(in the rows, 128 means zero)
Each row has a class, written as a number after it; each block has new classes, again numbered from 0 up.
[105 150 141 109 166 139 133 135 171 114 134 124 141 101 146 183 112 129
  86 160 118 171 121 128 166 153 134 140  89 112  57 166  93]	0
[130 126 146 131 128 124 124 134 184 117 114 124 150 119 141 170 139 124
 142 180 114 151 137 116 195  71 147 164  82 158  82 120 158]	6
[144 131 139 112 129 107 106 142 171 103 154  59 156  94 126 169 149 109
 125 131 113 144 118 147 132 135 136 110 132 158 112 130 171]	2
[120 125 137 137 145 123 120 138 170 115 127 137 123 126 165 146 134 105
 134 172 117 158 132 104 226  62 146 143  90 135  86 122 186]	2
[173 114 153 126 145 121 116 144 183 121 176 124 166 109 155 118 148  94
 131 174 121 152 129  89 204  76 137 138  77 135  95 117 185]	1
[146 141 126 106 121 111 106 136 177 113 149  61 149 100 128 163 138 120
 128 124 114 137 103 150 131 135 132 116 132 147 112 135 172]	2
[ 78  19 180 105 142 110 131 186 124  96 149 112 152 106  99 156  97 151
 121 165 123 145 142 117 121  93 119 120 128 121 116 106 170]	5
[ 91  22 185  95 143 108 127 186 133 105 133 124 157 113  85 183 126 175
 134 161 123 145 154 123 138  82 124 135 116 113 126 114 170]	6
[146 126 138 130 147 135 134 114 188 143 134 132 146 139 162 124 150 138
 116 147 126 148 120 108 242  87 119 139  90  89 127 133 157]	6
[119 128 125 101 204 105 128 130 171 118 141 119 121  88 153 159  94 123
 133 174 111 168 103 133 175  92 143 159  66 128  49 139 193]	4
[167 142 131 131 165 144 141 138 150 131 162 146 137  99 184 122 149  99
 118 169 118 166 153 115 167 108 127  99  65 153  89 130 159]	0
[123 127 115  93 132 110  97 139 154 120 126  69 141 100 112 162 140 111
 141 114 116 135  89 164 105 119 135 112 111 127 115 131 159]	7
[112  19 179  82 145  98 121 199 114 108 159 111 139 104  97 172 127 171
 140 182 127 151 140 110 110 102 134 125  95  93 106 106 199]	4
[ 88  22 182 102 145 108 128 189 124 107 134 122 149 116  87 172 124 170
 123 151 120 147 148 125 139 100 123 128 122 118 133 118 159]	6
[ 71  17 174  85 137 104 128 188  99 101 148 131 151  98  72 161 105 146
 122 163 135 152 134 123 107  93 133 118 118 102 106 115 165]	7
[118 161 123 131 180 117 134 115 173 110 134 146 126 140 160 134 124 108
 118 156 145 152 105  98 206  94 147 130  83  82  96 133 174]	4
[ 73  12 182  80 140 111 130 187 109 105 148 134 157  94  85 162 115 143
 131 156 124 144 144 125 102  88 132 121 111 107 118 111 168]	7
[133 160 113 120 159 104 128 134 136 158 123 117 117 109 157 141 125 158
 159 213 118 148 167  92 182  73 126 153  52 127  59 105 219]	4
[143 148 118 112 121 114  99 143 167 117 146  63 148 102 132 161 151 111
 126 125 121 135 118 151 122 129 131 104 127 152 115 136 167]	2
[140 147 114  98 130 101  90 149 160 125 125  51 132 107 118 164 141 125
 143 149 128 138 102 146  81 144 151 137 108 143  87 132 172]	4
[147 122 145 117 128 114 119 148 153 126 150 104 155  94 140 146 134 135
 126 188 117 148 148 125 185  80 137 135  85 134  68 123 148]	3
[150 139 143 148 160 109 133 121 174 114 167 121 134  97 178 149 105 112
 115 171 107 174 114 114 247  92 116 131 100 145  57 139 172]	2
[126 116 140 107 127 118  99 160 169 111 146  55 156  98 127 165 136 114
 119 133 115 139 100 150  95 139 131 116 134 153 115 133 170]	5
[ 73  17 178  81 136 103 131 181 103 104 147 128 153  99  82 164 103 157
 132 162 134 144 134 132 102  87 132 122 115  95 105 109 159]	7
[117  12 184  90 134 107 121 194 117 105 161 122 157 104  88 147 123 159
 144 163 125 133 149 114 108  94 134 134 108 112 129 104 169]	1
[127 108 137 112 132 113  98 146 170 103 140  49 155  97 115 165 138 109
 123 134 120 141 104 149 100 134 137 115 133 147 114 129 161]	5
[ 99  26 173  91 131 108 131 177 112 102 163 118 150 105  91 156 110 170
 116 171 132 153 148 117 135  96 124 123 131 104 102 108 180]	2
[114 132 124  95 133 112  94 144 157 120 124  67 154  95 112 175 138 103
 137 113 115 137 103 167  90 123 136 120 118 152 105 131 144]	7
[157 137 132  92 139  92  93 155 170 126 146  42 145  88 119 178 147 125
 149 150 113 142 106 148  90 144 145 132 104 151  88 134 178]	4
[130 123 156 130 124 122 124 146 196 115 132 113 159 134 157 171 135 133
 111 166 116 161 115  89 235 103 129 147  91 134  94 118 159]	6
[115  35 181  87 136 112 133 191 126 103 158 112 150 103 104 156 117 162
 125 169 124 153 150 122 112 115 127 105 108 109 108 110 149]	0
[129 125 130  91 125 106  96 151 159 120 137  62 154  85 111 172 143 104
 141 127 113 141  97 162  90 127 140 118 113 150 103 136 161]	7
[154 128 136 104 141 104  94 146 161 111 138  59 141  98 115 149 140 114
 134 124  99 135 107 155 121 141 147 128 132 153 109 136 163]	3
[ 72  20 176 101 143 108 131 192 118 104 143 108 148 107  99 154  92 156
 119 169 130 148 141 118 111 105 122 123 131 123 110 111 165]	5
[101  27 177  91 135 104 132 189 104 100 153 123 147 100  81 140 101 164
 124 160 114 136 150 126 121  99 131 124 128 118 117 110 163]	3
[166 154 127 102 127 112 104 145 170 117 145  56 145 100 129 153 152 115
 139 136 109 139 119 154  96 146 139  97 103 152 100 127 142]	0
[161 149 128 105 125 111 107 151 167 117 141  55 146  96 131 157 149 119
 138 138 114 143 120 155  96 148 136  98 107 155 105 130 139]	0
[ 97  23 180  79 140  98 125 202 117 109 147 114 141 109  94 170 121 168
 144 183 133 148 139 112  97 103 142 134  98 101 107 109 185]	4
[137 139 159 140 162 136 152 116 202 140 162 146 144 117 207 130 105 112
 103 114 105 143 116 126 242 118 114 137 124 124 111 153 129]	2
[162 103 141 100 121 140 136 129 200 141 157 128 158 110 179 148 119 129
 142 146 111 138 122 124 184  78 128 145  83 141  90 118 149]	2
[126 108 142 130 156 129 127 150 175 120 126 118 140 119 167 176 150 132
 116 150 108 164 122 108 228 106 118 129  75 129 125 127 168]	6
[123 138 127 132 141 128 119 121 175 124 112 134 135 129 129 161 133 133
 124 167 120 152 125 117 207  72 129 159  89 119  83 141 153]	6
[109  18 176  87 147 109 117 196 123 107 155 120 154 105  97 155 119 157
 137 153 131 137 141 122 115  96 135 134 110 110 131 108 171]	1
[ 76  20 185  91 137 103 132 183 112  96 151 132 157 100  84 158 115 137
 134 156 125 146 136 124 121  79 132 114 115 104 120 106 167]	7
[141 135 134 110 129 105  97 148 173 124 128  52 153 102 109 176 152 136
 127 135 119 141 112 154 121 142 132 129 129 152 115 144 166]	6
[109  19 176  89 132 105 117 200 114 106 154 119 153 107  84 151 119 159
 137 165 132 139 141 114 108 103 133 133 110 110 128 111 165]	1
[139  94 153 134 146 122 132 124 174 104 156 131 128 115 147 140 118 115
 114 164 100 169 111  95 248  96 129 146 101 112  83 130 167]	2
[128 123 144 123 145 120 147 131 173 128 148 139 132 113 186 128  89 119
 137 157 105 144 116 129 194  88 135 144  88 155  64 126 146]	2
[156 132 127  98 132 108  98 143 164 111 140  64 148  95 111 147 140 116
 138 121 100 126 110 161 108 129 145 123 126 155 113 131 159]	3
[103  22 178  95 133 108 128 192 105  91 154 134 148 109  77 144 117 154
 125 161 117 139 151 118 126  89 141 119 120 114 120 106 162]	3
[127 123 153 132 157 115 123 143 148 113 131 127 131 108 151 141 115 114
 121 174  97 165 125 112 197 111 132 155  99 154  65 139 140]	3
[145 139 129 110 119 109 103 139 168 113 148  61 154  95 120 164 149 117
 131 136 122 139 121 153 119 127 139 116 134 154 108 134 169]	2
[133 122 137 117 153 122 143 121 163 135 132 131 138 127 142 142 111 162
 113 159 119 167  90 131 206 111 111 157  94 110  82 145 128]	6
[142 112 139 130 173 140 130 104 169 111 130 151 130 128 141 114 141 103
 110 132 116 155 117 110 223 103 148 150 114  99 121 138 149]	3
[108   5 183  88 152 110 117 204 114 109 160 119 156 100  95 150 128 153
 134 155 121 141 152 116 112 101 126 128 108 117 138 107 173]	1
[ 83   4 179  93 154 103 130 190 115  96 157 105 148 103  88 158 104 161
 123 163 120 149 137 120 124  94 124 111 118 107 120 101 184]	5
[104 123 134  98 149 133 143 120 159 119 155 146 150 113 136 124 118 117
 102 154 120 154  92 110 198  94 122 130  80  70  96 138 164]	7
[ 94  30 184  83 137 106 129 206 118 116 152 112 150 106 109 166 124 169
 132 177 133 143 148 114  99 112 132 129 104 107 117 108 179]	4
[118 107 157 135 149 122 126 132 163  97 149 101 143  98 150 154 131 115
 114 194 111 167 114 115 196  96 141 145  93 126  72 121 183]	5
[107  21 182  92 136 107 131 188 105  96 156 125 153 100  79 146 118 162
 124 162 116 141 152 126 128  93 133 121 124 113 121 107 161]	3
[150 130 136 101 120 113 109 145 177 115 155  62 162  96 132 164 147 115
 129 127 117 139 114 151 118 138 137 115 130 159 113 131 165]	2

A new block, with new classes numbered from 0.
[ 93 150 109 173 111 118 145 126 102 146 124 136 109  98 148 135 152 146
  85 112 129 146 107 123 126  92  96 141 147 155 150 113 157]	3
[104 139 115 145  96 158 110 148 126  99 165  89  74 123  78 145 129 160
 213 163 204  91 103  42 118 135 122 142 166  98 144 153  85]	5
[136 186 105 170 133 130 162 128 120 113 129 115 101 125 156 134 171 125
  82 126  81 147 112 142 140 110 119 144 115 201 146 139 169]	4
[119 126  76 146 120  93 197  85  84 136  74 113 109 136 189 149 138 134
 105  91 107 158 131 161 128  98  88 107  97 171 134 134 189]	12
[111 177 119 165 119 135 106 148 138 141 154 117 119  96 132 134 104 112
  98 126 140 136  96 111 104 121 163 142 140 167 128 104 127]	7
[156 198  63 139  92 157 203 168 110 119 133 146 140 107 138  88 127 103
  82 118  85 157 114 176 123 129  91 140 134 161 131 122 185]	9
[162 105 116 103 136 142 146 132 123 114  81 123 161 158 142 146 200 152
 119 148 100  99 195 175 172 107  82 147  74 106 140 170 162]	8
[118 191 147 178 114 186 121 186 144  92 167 122 122 100 138 131 148 160
 163 132 130 144 101  75  95 154 142 156 161 106 136 133  79]	2
[127 148 130 149 119 143 116 167 146 107 132 113  91 116 134 129 156 144
 126 126 117 151 141 134 124 127 118 148 128 122 153 100 115]	3
[154 124 147 102 122 156  97 140 122 104 108 140 186 132 112 157 176 150
 165 136 102 113 174 102 115 136 107 155 123  92 117 176 111]	12
[145  95 114 116 137 112 131 106 133 145 125  98 118 172 131 132 115 148
 143 133 151 103 122 132 132 134 122 133  98 128 128 134 131]	6
[114 176 119 130 102 179  70 146 144 117 184 104  97 110  58 132 124 141
 170 160 184 106  82   4 105 159 149 154 185 113 119 157  83]	5
[119 161  94  82 126 121 110  94 136 189 141 162 173 111 115 114 113 105
  53 125 122 147 100  83 128 160 126 135 140 140  85 149 149]	11
[134 147 116 164 171  95  77 121 106 158  65  85 161 201 159 123 170 153
  82 114  56 156 157 183 158 102 125 144 102 190 154 118 169]	5
[117 145 129 205 111 144 153 155 112 128 108 111 119 113 186 149 142 142
 110  97 140 131 114 138 122 108 113 133 115 126 143  88 139]	8
[154 158 146 140 121 191 114 157 130 120 136 154 172 158 121 123 162 152
 126 123  82 145 173 111 125 147 105 159 142 100 122 138 100]	1
[128 171  98 172  93 171 193 126 102 123 141 113 116 129 139 134 144 132
 122 125 115 138 127 142 158 134  96 152 121 157 139 138 163]	0
[148 131  96 101 116 112 163 126 137  96 134  71  81 145 137 112 113 119
 139 153 136 136 143 165 137 115 139 111  98 138 147 105 158]	9
[126 116  93  99 133 114 140 103 106 155 114 124 147 148 141 120 146 163
 109 127  85 122 169 167 165 118  89 122 106 141 147 167 169]	2
[147 155 107 144  93 177 167 150 117 130 144 163 140 113 124 131 121 128
 126 107 139 115  90  88  98 159  82 160 141 121 107 161 128]	6
[150 184 131 180 109 196 116 186 125 123 130 145 188 123 117 125 167 144
 117 122  74 139 153 139 139 160 109 177 141 130 135 129 116]	0
[142 159 112 136 115 133 148 143 147 107 110 102  96 117 151 127 113 117
 144 110 112 160 123 142 109 145 147 119 121 136 131 106 108]	12
[162 110 101  45 119 145 153  91 132 174 147 158 152 140 108 118 124 110
  83 141 156  88 102 107 138 150 114 145 125  94  89 178 152]	8
[120 163 103 132  96 157 110 146 122 128 152 136 128 128  84 127 111 148
 144 136 162 117  99  59 121 158 115 163 171 112 128 145 103]	5
[143 132  84  86 130  99 199  63 109 165  81 121 111 151 169 115 146 114
  55 125 106 143 123 184 158  90  94 123  87 173 124 180 196]	10
[131 143  90 119 124 120 161 108 119 167 118 118 107 136 158 121 112 123
 110  95 112 156 105 120 111 149 120 114 134 148 119 115 152]	12
[113 134 105 160 119 105 161  98 109 168 104 139 115 115 169 131 111 134
  82  94 147 133  93 112 128 127  87 138 114 163 122 128 159]	6
[164 135  91  65 104 133 156 144 151  86 131 120 113 131 108 101 115 113
 137 153 132 133 148 152 136 145 119 128 111 107 127 143 141]	9
[175  92 110  51 101 136 143 119 126 136 136 125 149 168 109 120  87 132
 170 118 128 113 148 134 108 163 127 128 128  75 115 132 112]	12
[170 153 141  92 151 140  72 153 169 127 126 127 152 172 121 111 157 131
 107 128  60 145 144 125 125 162 156 144 144 140 130 151 110]	4
[137  97  79  90 132 104 140  99  88 147  89 111 150 180 114 134 159 161
 121 153 128 102 160 150 171  99  63 148 102 144 144 185 191]	5
[ 83 139  94 171 108 133 166 132 103 134 125 103 102 110 167 139 136 176
 140 113 135 142 123 121 137 107  88 114 130 147 159 139 172]	2
[114 152 107 112 101 151  85 131 126 167 154 166 171 113  92 131 103 137
 100 122 136 119 120  69 114 141 128 150 168 129 110 149 138]	7
[147 167  90 141 110 149 182 130  93  99 128 133 130 126 137 124 177 130
 111 140 101 141 131 134 125 101  99 140 126 158 131 155 181]	9
[142 169  93  95 108 145 161 143 170 140 126 131 100 122 129  93  78 110
  91 118 127 160 102 147 127 170 132 129 125 121 120 114 118]	10
[111 190 131 200 105 191 113 163 136 117 149 116 129  83 126 144 162 141
 132 127 148 118  92  71 117 119 146 149 152 130 131 121 123]	8
[132 137 126 159 136 134 131 121 135 140 131  80  85 179 160 132 133 166
 134 116 131 151 114 122 111 128 158 123 117 127 144  91 113]	10
[128 184  99 140 100 178 129 147 127 169 181 148 119 112 117 123 109 117
 101 105 118 133  91  83  97 156 141 148 169 152 116 135 131]	7
[ 96 176 136 215 120 162 106 129 110 134 132 118 156 108 124 147 174 163
 122 133 125 136 121  85 147 118 127 161 144 163 138 127 142]	0
[112 159 115 138 118 134 109 113 118 172 161 164 113 113 126 121 144 133
  74 103 141 139  76  71 102 142 118 157 168 125 116 133 119]	3
[134 149 112 122 125 118 107 130 136 165 143 112 115 142 139 114  90 108
  97 108 102 139 140 144 116 138 158 123 131 157 136  92 129]	7
[165 143 112 112  95 210 193 148 115  93 174 104 114 129  97 150 187 135
 171 178 134  69 151 122 153 114  92 157 109 100 133 175 153]	8
[158 130 112  83 142 124 152 100 136 154 107 141 153 168 144 101 132 117
  73 128  92 150 161 178 162 132 102 140  96 138 117 149 148]	1
[154 160 113 128  83 204 171 153 133 121 187 147 112 109  97 131 127 133
 147 138 165  91  99  83 124 162 117 165 145  76 113 131 106]	8
[147 141 122 126 125 145 158 120 121 125  97 107 154 147 142 127 170 126
 112 143  85 137 172 182 182 118 101 152  96 161 142 161 175]	0
[131 153 162 169 130 158  94 144 132 100 148  94 122 124 119 152 146 142
 184 135 123 139 115  74  85 126 175 128 152 125 121  99  90]	12
[162 169 110 138 115 191 167 145 118 115 139 114 133 127 120 133 194 126
 119 152  94 106 141 137 147 105 113 151 116 141 131 156 161]	8
[116 110 142 161  96 174 135 131 116  85 158  92  89 129 115 183 172 178
 205 155 171  93 164  68 140 138 108 143 125  89 148 158  93]	0
[137 139 116 143 155 111  96 128 127 140 114 115 169 168 137 137 165 150
 112 137  88 139 164 154 140 129 134 134  95 128 129 108 118]	11
[129 173 151 174 139 150  74 165 156 107 143 113  95 130 119 119 172 148
 132 127  98 163 128 113 112 130 167 151 150 132 146  87  82]	3
[108 163 108 141 109 154  87 137 128 140 157 113 117 129  87 132 119 156
 146 140 174 117  84  41 121 151 131 160 170 124 128 145 111]	5
[100  91  84 123 122  75 176  66 108 137  89  69  58 138 170 153 120 153
 154 119 165 142 129 123 138  94 114  85 100 155 144 127 173]	12
[121 170 119 164 102 170 171 137 113  90 173  96  83 104 134 136 154 153
 172 151 149 121 107  98 122 109 124 143 131 132 143 156 125]	2
[135 124 110 119 140 103 141 114 135  73  79  72  92 152 158 138 187 146
 143 152 108 153 185 168 166  86 119 115  69 160 157 153 183]	9
[118 150  92 151 128 108 139 112 126 195  93 152 139 119 165 100  90 118
  51  74 113 160  85 127 124 146  99 129 130 180 113 111 172]	6
[140 125 131 106 115 140  99 140 125 132 133 172 184 104 105 145 135 127
 109 144 151 104 133 106 111 119 116 171 127 116 106 169 132]	7
[138 139 102 144 111 151 189 145 153  77 126  61  49 126 151 144 142 135
 164 147 142 117 163 174 170 119 126 122  68 125 168 102 136]	8
[119 150 149 181 135 152 141 147 140  69 141  45  50 128 161 152 192 183
 203 164 125 137 155 123 143  97 152 129 103 145 177 134 106]	2
[ 84 150  94 143 135  87 144  69 131 145 103  89  84 119 164 135 138 124
 106 124 125 166 134 133 166 104 136  98  93 187 137 125 171]	11
[153 177  95  71 135 150 139  86 154 183 150 147 123 133 107  89 119  99
  56 128 106 150  70 109 120 154 164 138 143 162  93 171 141]	10
[151 118 111 101 136 107 144 117 152 144  95 142 120 136 150 115 108 119
  98 112 126 133 127 147 136 162 103 141  93 134 118 140 124]	6
[ 89 162  92 179 150  88 118 114 120 144  77  64  78 143 160 121 146 140
 103 123 112 170 119 136 155  94 128 113 121 213 163 110 173]	5
[125 194 128 229 124 178 145 161 110 123 127 132 127 109 152 135 169 136
 119 100  89 145  99 100 103 125 106 152 137 181 128 123 141]	6
[127 140 117 135 122 132 131  91 113 139 135 110 101 129 146 148 143 136
 139 110 148 143  90  55  85 130 146 124 143 138 106 143 128]	12
[126 159 125 161 147 128  94 141 158 186 133 123 115 148 161  98  86 126
  95  73 107 163  81  91  88 191 159 124 151 152 120  72 100]	6
[127 132 100 114  99 126 141 135 106 137 127 152 145 115 115 118 139 134
  98 125 128 121 132 139 126 106  82 150 144 118 140 137 148]	3
[101 126 117 159 134  98 133  90 114 121 117  94  86 132 158 163 167 161
 119 131 141 128 120 100 147  87 115 125 114 179 153 154 174]	4
[116 171 133 166 128 142 122 135 148 158 146 129 111 129 145 117  99 136
 102 106 145 159  58  97  90 150 172 132 161 128 117  94  90]	10
[157 125 104  94  91 147 154 152 126  93 129 145 123 127 125 123 128 141
 138 132 133 132 156 122 120 148  93 137 128  88 128 139 130]	9
[106 179 115 161 140 136  93 121 130 146 126 124 156 112 131 144 178 144
  94 137  95 148 144  94 142 128 126 143 112 159 124 130 142]	11
[135 105 120 107  78 162 168 117 107 118 166 136 127 149 122 143 100 147
 160 128 190 100 140  85 116 137  81 141 136  58 119 150 103]	1
[106 168 103 203 107 137 181 102  85 139 116 128 125 114 162 145 157 135
  90 111 121 142 107 134 150 109  97 146 127 179 135 143 164]	0
[123 143 100 144 120 132 136 116 106 172  94 162 169 150 148 123 136 163
  68  97 109 155 111 121 116 123 101 140 142 132 118 135 153]	10
[115 160 128 140 148 117 116 100 105 164 111 136 176 122 157 112 162 148
  71 123  84 156 122 121 138  99 123 145 132 179 126 153 178]	2
[141 124 142 136 167 106 107 100 144 134  95 112 118 135 144 136 176 141
 111 148 127 125 134 113 142 117 124 152  82 162 123 150 134]	6
